Below is a small trained network, with its code and all its weights. Each question gives an input and a class and asks what happens when units are switched off, that is, made to give their printed mean instead of their output.

import numpy as np


def w(rows, s, z=0):
    codes = np.array(rows[::2]) - 128.0
    scale = np.full(codes.shape[1], s)
    scale[-1] = z or s
    return codes * scale


def f(y):
    return y / 2 * (1 + np.tanh(0.7978845608 * (y + 0.044715 * y**3)))


def log_softmax(a):
    a = a - a.max(-1, keepdims=True)
    return a - np.log(np.exp(a).sum(-1, keepdims=True))


def net(x, mask):
    res = np.array(x, float).reshape(1, 5) / 4 @ E
    y = f(res @ A[0][:, :-1].T + A[0][:, -1])
    res = res + np.where(mask, y, B[0][:, -1]) @ B[0][:, :-1]
    return log_softmax(res[-1] @ U[:, :-1].T + U[:, -1])


A, B = {}, {}
E = w([
[90,254,169,100,135],'x0',
[36,66,129,52,122],'x1',
[145,128,165,108,24],'x2',
[127,128,127,129,127],'x3',
[136,171,35,93,91],'x4',
],0.0089)
A[0] = w([
[230,168,118,143,132,117],'N1',
[152,57,101,163,98,123],'N2',
[163,73,104,136,131,78],'N3',
[151,64,104,151,127,122],'N4',
[193,50,93,145,121,153],'N5',
[172,161,118,208,148,178],'N6',
[152,123,166,100,29,186],'N7',
[68,104,116,66,133,153],'N8',
[150,127,189,103,22,139],'N9',
[48,101,126,88,122,110],'N10',
[201,154,127,172,124,147],'N11',
[21,106,138,105,134,221],'N12',
[167,171,113,179,119,86],'N13',
[174,61,104,137,114,116],'N14',
[103,131,86,129,232,225],'N15',
[95,232,194,127,132,149],'N16',
[107,164,96,127,103,253],'N17',
[118,129,104,140,240,193],'N18',
[168,169,107,201,122,61],'N19',
[160,121,188,155,146,160],'N20',
[218,151,150,195,145,84],'N21',
[112,98,226,166,144,201],'N22',
[137,167,1,108,83,113],'N23',
[125,158,14,87,94,159],'N24',
[182,160,140,183,123,91],'N25',
],0.0083,0.0028)
B[0] = w([
[96,84,122,77,95,184],'N1',
[104,163,108,63,195,181],'N2',
[66,181,98,103,167,151],'N3',
[106,171,120,84,176,168],'N4',
[104,168,137,36,163,200],'N5',
[124,100,122,78,86,195],'N6',
[192,157,86,136,124,213],'N7',
[114,81,115,90,64,198],'N8',
[201,142,33,156,125,210],'N9',
[98,88,113,78,90,189],'N10',
[98,92,123,65,91,179],'N11',
[127,105,120,64,104,231],'N12',
[90,101,134,102,118,159],'N13',
[84,205,119,63,182,174],'N14',
[199,111,83,117,82,222],'N15',
[102,175,107,40,163,253],'N16',
[153,129,142,69,158,196],'N17',
[205,108,71,131,108,214],'N18',
[79,82,124,107,88,163],'N19',
[140,103,142,68,125,163],'N20',
[89,106,126,90,77,187],'N21',
[202,111,182,86,165,204],'N22',
[166,79,255,115,192,214],'N23',
[165,74,210,108,168,219],'N24',
[67,92,124,83,115,163],'N25',
],0.0079,0.0056)
U = w([
[128,138,136,116,133,254],'0',
[49,82,128,108,69,69],'1',
[171,107,245,123,182,94],'2',
[71,229,109,100,185,98],'3',
[205,141,46,145,107,102],'4',
[104,146,136,194,129,156],'5',
[31,162,147,243,141,29],'6',
[11,163,147,243,141,34],'7',
],0.012,0.0076)

Each question gives the input, the list of numbers given to net, and the class t.
The units are the neurons (one row each of A and B). Each row of codes is followed by its name. A weight is (code - 128) times the scale printed after its matrix; where a second scale follows, it is the last column's (A, B and U).
mask holds one flag per neuron, in row order. A switched-off neuron (its flag False) gives its mean, the last column of its row in B, instead of its output. The means were averaged over made-up inputs and are rounded, as every weight is.
A unit's drop is (log p(t) with every unit on - log p(t) with that unit switched off) / (log p(t) with every unit on - log p(t) with every unit switched off).
The circuit of an input: a set's keep is (log p(t) with only the set's units on - log p(t) with every unit switched off) / (log p(t) with every unit on - log p(t) with every unit switched off). Starting from the 12 units with the biggest drops (on a tie, the unit counted first), units are removed one at a time, each time the one whose removal leaves the highest keep (on an exact tie, the one counted first), for as long as the keep stays at least 0.8.
units of the circuit, in order: the units of the circuit, biggest drop first
unit that matters most: the unit with the biggest drop
top k neurons: the k neurons with the biggest drops, biggest first
drop when u is switched off: that unit's drop, to one decimal
input [7,8,-4,-1,1], class 1: units of the circuit, in order	N8, N10
input [-6,3,8,-2,0], class 4: units of the circuit, in order	N9
input [-3,1,-5,-3,-2], class 4: top 3 neurons	N18, N15, N23
input [5,0,7,3,0], class 4: units of the circuit, in order	N9, N7
input [1,2,5,0,-3], class 4: units of the circuit, in order	N9, N23, N7
input [7,5,-8,-2,3], class 4: top 2 neurons	N15, N18
input [8,-3,6,-5,-7], class 3: top 3 neurons	N16, N23, N24
input [4,1,1,0,6], class 2: units of the circuit, in order	N23, N24
input [6,-7,-6,-4,8], class 2: top 2 neurons	N23, N24
input [-6,1,-6,1,-2], class 3: top 2 neurons	N5, N14
input [-5,6,8,-2,5], class 4: top 2 neurons	N9, N7
input [2,1,5,-1,1], class 4: top 2 neurons	N9, N7
input [-2,7,7,8,8], class 0: top 4 neurons	N23, N9, N7, N24
input [-7,4,1,0,6], class 3: unit that matters most	N14
input [5,-5,2,2,5], class 1: top 2 neurons	N1, N19
input [7,8,-1,-1,0], class 1: top 2 neurons	N8, N10
input [-5,3,6,4,7], class 2: drop when N24 is switched off	0.4
input [5,-6,-6,-7,6], class 0: drop when N23 is switched off	0.1
input [-4,-7,-5,2,4], class 1: drop when N2 is switched off	0.0
input [-6,3,-4,1,4], class 3: drop when N3 is switched off	0.2
input [-4,-8,-6,-3,-8], class 1: unit that matters most	N21
